Below is a small trained network, with its code and all its weights. Each question gives an input and a class and asks what happens when units are switched off, that is, made to give their printed mean instead of their output.

import numpy as np


def w(rows, s, z=0):
    codes = np.array(rows[::2]) - 128.0
    scale = np.full(codes.shape[1], s)
    scale[-1] = z or s
    return codes * scale


def f(y):
    return np.maximum(y, 0)


def log_softmax(a):
    a = a - a.max(-1, keepdims=True)
    return a - np.log(np.exp(a).sum(-1, keepdims=True))


def net(x, mask):
    res = np.array(x, float).reshape(1, 5) / 4 @ E
    y = f(res @ A[0][:, :-1].T + A[0][:, -1])
    res = res + np.where(mask, y, B[0][:, -1]) @ B[0][:, :-1]
    return log_softmax(res[-1] @ U[:, :-1].T + U[:, -1])


A, B = {}, {}
E = w([
[250,137,117,88,185,182,142,95,196,106,119],'x0',
[125,128,198,90,174,134,203,118,93,191,136],'x1',
[140,134,128,83,122,136,116,162,140,158,134],'x2',
[103,51,147,124,109,194,155,154,79,36,183],'x3',
[129,121,116,138,112,128,142,112,132,140,137],'x4',
],0.017)
A[0] = w([
[103,129,197,149,200,147,173,153,77,151,210,121],'N0',
[97,136,137,110,83,124,122,94,128,100,185,150],'N1',
[128,106,251,88,179,87,231,96,105,170,128,189],'N2',
[74,185,125,131,77,78,92,119,69,183,65,252],'N3',
[78,99,109,114,60,136,77,157,87,94,146,253],'N4',
[179,121,130,122,142,198,141,129,119,90,140,18],'N5',
[133,155,63,121,119,106,92,151,202,118,96,230],'N6',
[104,179,141,134,145,106,154,138,100,151,106,116],'N7',
[99,166,111,145,130,13,125,145,140,167,76,235],'N8',
[198,193,110,125,168,122,132,82,178,145,85,132],'N9',
[89,159,197,152,64,168,176,143,101,106,176,84],'N10',
[191,98,122,88,136,195,154,106,132,55,159,48],'N11',
],0.012,0.0046)
B[0] = w([
[143,45,202,123,92,146,226,134,127,168,167,212],'N0',
[118,106,120,111,120,60,89,137,74,120,177,173],'N1',
[148,128,155,100,141,204,254,92,159,242,129,251],'N2',
[24,108,112,56,86,180,141,69,118,101,143,240],'N3',
[65,97,158,174,101,28,50,205,73,108,85,239],'N4',
[63,161,125,121,82,155,109,79,125,121,62,196],'N5',
[140,138,71,173,130,100,41,91,162,78,87,221],'N6',
[184,69,83,73,92,157,169,118,192,194,96,169],'N7',
[96,179,115,78,70,177,115,56,193,60,62,235],'N8',
[229,165,144,229,202,129,168,134,182,132,144,254],'N9',
[149,88,145,79,119,114,149,213,175,154,190,205],'N10',
[40,128,59,62,59,148,113,45,140,67,57,237],'N11',
],0.0096,0.02)
U = w([
[87,158,80,97,78,132,51,58,113,57,81,251],'0',
[118,122,127,3,118,159,194,17,109,163,86,167],'1',
[239,179,83,224,199,67,55,75,140,86,113,56],'2',
[255,173,160,177,230,167,174,81,132,220,87,64],'3',
[97,96,140,171,122,32,70,249,8,110,117,74],'4',
[142,66,231,94,115,129,180,243,78,175,209,31],'5',
],0.0081,0.0024)

Each question gives the input, the list of numbers given to net, and the class t.
The units are the neurons (one row each of A and B). Each row of codes is followed by its name. A weight is (code - 128) times the scale printed after its matrix; where a second scale follows, it is the last column's (A, B and U).
mask holds one flag per neuron, in row order. A switched-off neuron (its flag False) gives its mean, the last column of its row in B, instead of its output. The means were averaged over made-up inputs and are rounded, as every weight is.
A unit's drop is (log p(t) with every unit on - log p(t) with that unit switched off) / (log p(t) with every unit on - log p(t) with every unit switched off).
The circuit of an input: a set's keep is (log p(t) with only the set's units on - log p(t) with every unit switched off) / (log p(t) with every unit on - log p(t) with every unit switched off). Starting from all 12 units, units are removed one at a time, each time the one whose removal leaves the highest keep (on an exact tie, the one counted first), for as long as the keep stays at least 0.8.
circuit, biggest first: the units of the circuit, biggest drop first
unit that matters most: the unit with the biggest drop
k most important neurons: the k neurons with the biggest drops, biggest first
drop of u: that unit's drop, to one decimal
input [-8,-4,6,2,-2], class 4: circuit, biggest first => [N4]
input [1,5,0,-5,-4], class 3: 2 most important neurons => [N9; N11]
input [3,7,6,0,-4], class 3: circuit, biggest first => [N3; N8]
input [8,1,-1,-4,-7], class 3: 2 most important neurons => [N4; N9]
input [7,-1,7,-1,2], class 2: circuit, biggest first => [N9; N2]
input [7,0,-8,3,6], class 0: 3 most important neurons => [N2; N11; N0]
input [6,-2,0,2,-7], class 0: 2 most important neurons => [N11; N2]
input [5,4,-6,0,5], class 3: 2 most important neurons => [N3; N9]
input [2,0,-7,3,5], class 0: 2 most important neurons => [N2; N0]
input [1,0,7,0,1], class 2: 2 most important neurons => [N2; N3]
input [-7,0,-7,6,-3], class 4: 2 most important neurons => [N4; N2]
input [8,0,1,-2,2], class 2: 2 most important neurons => [N9; N2]
input [1,-5,4,-1,-1], class 2: 2 most important neurons => [N11; N3]
input [8,-2,-3,3,-5], class 0: unit that matters most => N11
input [1,5,5,-6,-4], class 3: 2 most important neurons => [N9; N11]
input [-1,-1,7,-7,6], class 0: 2 most important neurons => [N2; N3]
input [2,-1,-1,-4,2], class 2: drop of N2 => 0.2
input [6,4,-3,-1,-4], class 3: drop of N9 => 0.3
input [6,2,-8,-1,-2], class 3: drop of N9 => 0.3
input [7,-1,5,-6,7], class 2: drop of N6 => 0.1
input [1,8,-1,-2,6], class 3: unit that matters most => N11
